Here are made-up nodes, facts about them, and rows of numbers that follow some of those facts. Name the node behind each unnamed row.

Known rows:
[-64 -19 -17  50 -40  46  53 -50 -29  38  22 -25   1 -17  37  -8   5  49
  -8   6  55   4 -41   4   7  44  20 -29] : <1130>
[-52  -7   3 -13  20   0  -7 -18  19  68   4 -27  18  -9  38 -19  29  49
  -7  35  18  12 -33  25   2  57  20  30] : <1183>
[ -8 -14  22   9  -4  40  54  25  29   7  -6  11   9  -7 -36   9 -20 -34
  -1  10 -14  38  18  -5 -21  50   8  36] : <682>
[-55  -8  16 -14  34  22 -31  18  25  30  -8   1  -6 -16  37 -27   8  20
   3  -5 -11  19  15  -6  -4  48   8  28] : <1253>
[ 46 -12 -38 -34 -26 -27  -7  16  22 -37  20  56  15 -12  19  47  -9  27
  -4 -18  -2 -30  -2 -23  19 -30   7 -53] : <1221>
[-32 -13 -10  32 -32  22  36 -39  -9  35  21 -24  11 -10  27  -7   5  40
  -8   6  33  -1 -37   9   4  35  19 -24] : <931>
[-87  36  22  14  48  46 -31   3  14  51 -31  -1  24 -17  38 -11  -5  17
   0 -17 -21   4 -31  37  13  48   4 -10] : <1594>
[ 43  -4  15 -11  32  -9 -20   3  38 -29  13 -30 -18  -8 -56 -19  -7  30
   4  -9  12  35 -28  17  16 -56   8  12] : <186>
[-13  -8  23  -4 -49  17  25   5 -31 -29  22   6  -4 -16  -8  45 -20 -67
   3  51 -14  42 -16  42 -19  56  -7  46] : <655>
[ 24 -13  -5  58  34 -13 -22 -15 -24  -9  -3 -14  15  -8  31   0  28  -9
   3 -19  17 -23 -22 -11   9 -80  15 -20] : <926>
[21 -4 10 -6  1 -9 -8 10  8 -6  4 -3  3 -3  4 -2  1 -7  0 -3 -8 -6 -2 -2
 -1  7  4  4] : <1168>
[ 52  37 -60 -21  26 -29 -16  22 -37 -38  10   1  -3  24 -21 -16 -35   4
  -6   6  -7 -30  24 -18  -3  31 -16 -26] : <145>
[-65  12  23 -23 -47  14  56  -1  27 -13 -13  17 -14  27 -55 -25 -39 -10
  -2   6 -23  39  51 -14 -22   5 -18  33] : <1438>
[ 39   0  15 -25  -4 -25   5  29  12 -17   3 -17   2   4  12 -17 -12   5
   3   1 -23  -6  37  -8   3   7 -18  25] : <337>
[-20  30  23 -36 -53 -12  52 -35 -54  -7  -2  36 -37  28 -54  39  -7   6
   8  64 -17  41  51  32 -15   3 -43  48] : <1488>
[-102   28   19  -34  -43   -4  -24  -36    8   12  -22   17  -35   20
    8  -37  -18   47    1   -6  -21   28   51  -18   -5  -27  -30   28] : <554>
[ 50  14  20  79 -41   2 -34 -13  37 -24 -14  30 -37 -14  30  17   6 -14
  -7 -21 -27 -22 -36   1 -18  -4  20 -15] : <667>

How the nodes are related:
<1393>	τ	<466>; <40>	τ	<1077>; <502>	τ	<1617>; <229>	τ	<410>; <1528>	τ	<1594>
<251>	τ	<1255>; <1097>	τ	<1664>; <1617>	τ	<1571>; <697>	τ	<1374>; <707>	τ	<667>
<145>	τ	<1209>; <842>	τ	<697>; <537>	τ	<1659>; <722>	τ	<932>; <1115>	τ	<733>
<277>	τ	<1252>; <1741>	τ	<887>; <1406>	τ	<1253>; <932>	τ	<655>; <1270>	τ	<919>
<1252>	τ	<1578>; <1677>	τ	<512>; <667>	τ	<516>; <260>	τ	<537>; <1183>	τ	<1750>
<1174>	τ	<567>; <1571>	τ	<555>; <234>	τ	<260>; <1578>	τ	<1528>; <394>	τ	<1247>
<162>	τ	<1728>; <1594>	τ	<11>; <1149>	τ	<1130>; <1749>	τ	<1097>; <374>	τ	<722>
<1077>	τ	<500>; <422>	τ	<682>; <1215>	τ	<1694>; <1221>	τ	<1042>; <1168>	τ	<1509>
<1048>	τ	<1221>; <146>	τ	<347>; <276>	τ	<1639>; <38>	τ	<1246>; <186>	τ	<1622>
<1506>	τ	<683>; <1169>	τ	<620>; <1386>	τ	<1318>; <1042>	τ	<1386>; <1312>	τ	<40>
<973>	τ	<660>; <161>	τ	<1168>; <1622>	τ	<882>; <836>	τ	<1737>; <61>	τ	<462>
<1517>	τ	<61>; <208>	τ	<236>; <1021>	τ	<1590>; <1728>	τ	<318>; <416>	τ	<1554>
<417>	τ	<1703>; <1283>	τ	<225>; <1629>	τ	<786>; <484>	τ	<1149>; <408>	τ	<1564>
<567>	τ	<1270>; <1694>	τ	<1448>; <1103>	τ	<208>; <1250>	τ	<461>; <410>	τ	<508>
<221>	τ	<502>; <660>	τ	<186>; <1121>	τ	<445>; <674>	τ	<394>; <491>	τ	<1103>
<531>	τ	<1117>; <620>	τ	<1132>; <1212>	τ	<1406>; <27>	τ	<1250>; <1209>	τ	<1749>
<40>	χ	<462>; <229>	χ	<1438>; <1318>	χ	<682>; <1528>	χ	<1165>; <15>	χ	<537>
<251>	χ	<229>; <1097>	χ	<1103>; <1554>	χ	<937>; <461>	χ	<919>; <707>	χ	<1121>
<145>	χ	<1703>; <842>	χ	<733>; <1303>	χ	<555>; <537>	χ	<502>; <1623>	χ	<1147>
<1036>	χ	<791>; <1564>	χ	<394>; <882>	χ	<877>; <277>	χ	<445>; <1741>	χ	<1715>
<795>	χ	<1077>; <1406>	χ	<221>; <937>	χ	<152>; <932>	χ	<707>; <1270>	χ	<1737>
<1227>	χ	<926>; <314>	χ	<1021>; <926>	χ	<1594>; <1147>	χ	<1629>; <1183>	χ	<1697>
<1174>	χ	<1639>; <1571>	χ	<932>; <89>	χ	<836>; <554>	χ	<1115>; <791>	χ	<1741>
<234>	χ	<1374>; <1578>	χ	<1303>; <162>	χ	<277>; <1594>	χ	<1169>; <1590>	χ	<655>
<1164>	χ	<674>; <1176>	χ	<1448>; <1749>	χ	<1318>; <374>	χ	<1069>; <236>	χ	<1509>
<1165>	χ	<795>; <422>	χ	<40>; <1697>	χ	<635>; <1221>	χ	<146>; <1048>	χ	<512>
<1247>	χ	<1396>; <146>	χ	<1176>; <328>	χ	<491>; <276>	χ	<234>; <512>	χ	<1569>
<508>	χ	<1270>; <555>	χ	<1590>; <106>	χ	<1564>; <877>	χ	<1571>; <1386>	χ	<1097>
<682>	χ	<915>; <1448>	χ	<1488>; <887>	χ	<620>; <1438>	χ	<1042>; <1312>	χ	<251>
<152>	χ	<417>; <1117>	χ	<236>; <1664>	χ	<1209>; <161>	χ	<408>; <836>	χ	<38>
<1516>	χ	<162>; <1253>	χ	<15>; <208>	χ	<1036>; <622>	χ	<347>; <1728>	χ	<508>
<733>	χ	<1664>; <1703>	χ	<639>; <445>	χ	<1297>; <1069>	χ	<466>; <786>	χ	<500>
<1509>	χ	<567>; <462>	χ	<427>; <1629>	χ	<1132>; <919>	χ	<786>; <567>	χ	<1506>
<1103>	χ	<622>; <221>	χ	<1183>; <660>	χ	<1749>; <674>	χ	<1253>; <491>	χ	<554>
<620>	χ	<1283>; <1212>	χ	<314>; <1528>	β	<1318>; <1617>	β	<1097>; <461>	β	<1130>
<461>	β	<1396>; <197>	β	<1406>; <197>	β	<162>; <145>	β	<229>; <842>	β	<836>
<842>	β	<1132>; <537>	β	<622>; <1623>	β	<1130>; <1623>	β	<15>; <1623>	β	<931>
<1036>	β	<620>; <1036>	β	<1659>; <1036>	β	<1374>; <1488>	β	<27>; <1488>	β	<152>
<1488>	β	<408>; <1488>	β	<1679>; <1488>	β	<38>; <277>	β	<1506>; <795>	β	<500>
<795>	β	<786>; <937>	β	<1506>; <337>	β	<915>; <337>	β	<567>; <314>	β	<1694>
<314>	β	<1121>; <554>	β	<1509>; <554>	β	<408>; <554>	β	<791>; <1164>	β	<1130>
<1176>	β	<674>; <374>	β	<221>; <236>	β	<27>; <236>	β	<1227>; <236>	β	<491>
<1165>	β	<1247>; <1215>	β	<1465>; <865>	β	<422>; <865>	β	<786>; <276>	β	<635>
<276>	β	<1103>; <1246>	β	<1174>; <11>	β	<1448>; <508>	β	<502>; <508>	β	<152>
<1515>	β	<919>; <1515>	β	<1629>; <1750>	β	<1396>; <555>	β	<1659>; <1169>	β	<931>
<877>	β	<394>; <1438>	β	<1051>; <1438>	β	<791>; <1117>	β	<1183>; <1117>	β	<1728>
<1117>	β	<1516>; <1664>	β	<1130>; <1664>	β	<1516>; <161>	β	<318>; <1622>	β	<622>
<1495>	β	<408>; <1495>	β	<1396>; <1495>	β	<1318>; <208>	β	<926>; <1691>	β	<1571>
<1691>	β	<408>; <1691>	β	<328>; <416>	β	<1303>; <416>	β	<1048>; <416>	β	<667>
<416>	β	<1069>; <417>	β	<1283>; <417>	β	<1594>; <484>	β	<1737>; <957>	β	<347>
<957>	β	<512>; <410>	β	<1121>; <410>	β	<89>; <1715>	β	<427>; <1715>	β	<1728>
<1212>	β	<394>; <1209>	β	<502>; <1209>	β	<1697>

Name these rows:
No name comes twice in this set of rows, the named rows included.
[-39  24  16 -32 -48 -14  22 -34 -24 -26  -8  12 -34  30 -22 -30 -20  43
   0  -5 -17   4  50 -18   2 -64 -36  14]  <1691>
[-58  21  13 -31 -53 -14  45 -44 -27 -21   7  -8 -34  30  -4 -35 -28  49
  -5  -1 -17   7  50 -18   5 -52 -29   9]  <1495>
[ 33  -6  24 -30 -52 -22  59  19 -36  26  23 -32   7  -6  17  37 -15  -5
  -4  67 -22  40  -1  48 -10  62  -6  48]  <1715>
[ 53  14  -4  -4 -49 -28 -36 -15  42 -39   8  59 -33 -14  31  51   0  18
  -8 -25 -26 -30 -38 -17   2 -46  20 -55]  <1048>
[-98  19  -8  48 -37  26 -21 -60 -51  13 -23  40 -27  22 -29   1  36  34
  -4 -20  64 -19  -9 -13   1 -95  15 -48]  <408>
[ 45 -10   3  -7  34 -31   0  26 -21 -18  -5 -29  16   6  35 -21  17  16
   8 -12 -18 -22  40 -18  16 -78 -18  24]  <314>
[-100  -16  -16   46    1   36  -28  -11   10  -43   21    5   24  -17
   -8  -23  -33  -66    2  -22   28   22  -18  -12   -7    1    6  -49]  <1659>
[-112  -12    1   15   25   37  -37    0   31  -22   14    2   23  -18
   24  -36  -30  -54    4  -20    6   36   11  -11  -10   40    7  -33]  <1374>
[-29 -10  23  15 -47  32  12  -5 -31 -23  21  17   5 -18 -15  50 -11 -70
   2  47  -1  41 -35  45 -19  59   5  45]  <347>
[ 47  36  21 -21  36  12  56  26 -36  30 -35  30  -7  26 -51   0 -18  -1
  -1  59  -5  31  51 -15 -24  52 -15  48]  <1209>
[ 39   6  13 -18  22 -23 -22  -6  37 -14   8 -29  -7   4 -58 -17  -1  21
   2  -4   5  30 -28  24  12 -58  11   9]  <973>
[ 47  -1 -56 -30 -47 -23  57  -5 -19 -21  24 -31 -19  14  24 -24 -30  52
  -8   0  -5 -29  -4 -13  22  35  -2 -48]  <1164>
[-16   2  23 -10 -51  -3  20  -4 -25 -18  21   4   6 -11 -23  45 -16 -69
   2  54 -16  41 -20  48 -19  55  -3  46]  <1297>
[ 20   3  23 -23 -19 -18  54  29  36  24 -14 -10  19  26 -49  -9 -25 -33
  -1  27 -25  36  43   4 -21  43  -1  42]  <417>

Now the same nodes, written a new way:
Named rows:
[-21  -2  11 -11  -3   6  10 -14 -17   5   3   3 -19 -35  -9   1 -11 -12
 -18  14  10  12   8 -23  -5  37 -12 -23] : <1578>
[-29  -7  -1  -8   5  12   2 -12 -12  15   4 -11 -13  -1 -12   1  -4  -9
  -6   6  14  13   4 -14 -16  16   0  -7] : <1252>
[-25 -37   4 -12   1  -5   6 -12 -14   9   2  -1 -19   4 -15  -4 -10  -8
 -14   8  -2  15  13 -19  -9  20 -12 -12] : <1303>
[-29 -45  -5 -12  10   2  -7  -6  -1  11  -2 -11 -14  30 -12  -5  -7  -5
  -7   0   5  15  11 -14 -20   9   3  -2] : <786>
[-32 -52  -8  -9  19   8 -13  -5   4  16  -3 -20 -11  59  -8  -6  -3  -1
   1  -5   8  12  10  -9 -33  -2  16   5] : <1297>
[-29 -24  -3  -9   3  -3   2 -13 -16  14   5 -10 -15   1 -18  -2  -6  -8
  -8   5   2  15   8 -15  -9   6  -3  -1] : <27>
[-29 -27  -3 -10   5  -2   3 -12 -17  16   5 -10 -16   7 -19  -3  -6  -8
  -9   5   3  14   7 -14 -10   9  -3  -2] : <1250>
[-26 -38  -1 -11   7  -6   0  -8 -13  11   1  -9 -17   8 -14  -4  -9  -6
 -11   4   2  12  10 -15  -9  15   1  -4] : <229>
[-27 -57 -17 -10  12   7 -25  -6   6  16   3 -20 -15  35 -13  -3   6  -3
 -12  -6   4   7  11 -12 -24   1  27   6] : <502>
[-28 -27  -2 -13   6  13  -8   2  -3  12 -13 -12 -12  -7 -21  -2  -4  -9
 -14   8 -12  25   7 -18 -12   5  -7   1] : <337>
[-27 -45  -5 -13  14  -2  -3  -5 -11  16   1 -14 -16  16 -10  -6  -8  -4
  -5   1   9  10   9 -11 -16   6   9   5] : <567>
[-29 -45  -3 -11  11   2  -4  -9  -3  13  -1 -11 -14  35 -11  -5  -6  -4
  -6   1   3  13  11 -14 -22   7   3  -2] : <462>
[-27 -42   0 -11   7   0  -1  -9  -7  11   0  -7 -17  22 -13  -5  -8  -5
  -9   4   0  14  12 -16 -17  12  -3  -6] : <1069>
[-18 -27   8 -18  -2  -4   4   0 -17   4 -12   0 -21 -56 -20  -3 -12 -12
 -28  17 -17  21   9 -25  11  26 -17  -9] : <374>
[-21 -54  10   5   9  48   8  14 -11  20 -18 -10 -21  -6  -9  -1  -4 -10
  -4  16 -29  23  15  -8  30  19 -10  -7] : <937>
[-30 -31  -3 -10   4   4   3 -12 -12  16   4  -8 -15  20 -18  -3  -5  -7
  -6   5   0  17   9 -15 -17   7  -8  -3] : <516>
[-18 -25   8 -16  -2  -6   3   0 -15   3 -12   0 -20 -52 -21  -2 -12 -12
 -29  17 -19  21  10 -26  11  26 -17 -11] : <161>

Which node is each row?
No name comes twice in this set of rows, the named rows included.
[-26 -40   2 -12   5  -2   3 -10 -10  11   1  -5 -17  14 -14  -5  -9  -6
 -12   6  -1  14  12 -17 -14  15  -7  -8]  <1253>
[-28 -42  -3 -11   8   0  -7  -9  -2  10  -1 -10 -14  27 -10  -5  -7  -5
  -6   0   3  15  13 -14 -18   4   4  -1]  <152>
[-29 -65  -3  10  22  43  -1   7  -7  29  -4 -23 -16  57  -1  -3  -1  -3
  15   1  -4  10  13   4   7   3  18   5]  <1506>
[-31 -30  -5 -13   6   4   3 -12  -7  15   3 -10 -14  24 -20  -5  -3  -5
 -10   6   1  19   5 -13 -14  15  -8  -5]  <931>
[-18 -19   9 -12  -3 -13   3   4 -16   1 -10  -1 -19 -48 -21  -3 -12 -11
 -34  18 -21  22  10 -24   2  26 -15 -12]  <145>
[-36 -16   7  -7  11  14   7   9 -49   3 -33  -9 -15   3 -38   3  -1   6
  -9   6 -18   7  -1 -28 -35  11  -3   5]  <1622>
[-26 -42  -2 -14  11  -3   2  -8 -13  14   2 -10 -18   9 -11  -6  -9  -5
  -7   4   5  10  10 -13 -14  10   3   2]  <932>
[-16   8  17 -11  -2  16   2 -10  -8  -3 -14   0 -15 -65  -5   3  -8 -14
 -22  20 -11  16   9 -29   1  19  -9 -15]  <1528>
[-30 -41  -1  -8  21  11  -7 -23   6  11  -1 -21  -9  63   1  -7   1   1
   4   1  -7   6   9 -12 -35 -19  18   8]  <1396>
[-24 -40  -1 -14   8  -7   3  -8 -16  14   3  -8 -19  -2 -12  -6 -10  -7
 -10   5   5  11  10 -14 -10  13   0   0]  <1103>
[-23 -33   7 -17  -3  -9  14 -15 -15   6   4   3 -21  -8 -18  -6 -10  -8
 -22  14  -7  18  10 -21   0  33 -23 -18]  <1516>
[-24 -32   1 -11   8   7 -15  -4   8   1 -18 -13 -10  -5  -7  -3  -5  -8
 -11   5 -16  20  12 -21 -14 -13   8   6]  <554>
[-21 -36  -9 -12   0  16 -20  -1  -4  15  -6 -13 -17 -25 -28   2  10 -10
 -28   9 -19  17   7 -21  -8  10   5   1]  <1617>
[-26 -41  -4 -15  12  10 -16   8   6   7 -18 -14 -12   6 -15  -5  -6  -6
 -15   4  -7  22   9 -17 -14   7   4   3]  <795>
[-22 -34   3 -17   1   2  -6   5  -1   3 -16  -4 -16 -27 -19  -4  -9 -10
 -23  11 -13  25  11 -23   0  20 -12  -7]  <1036>

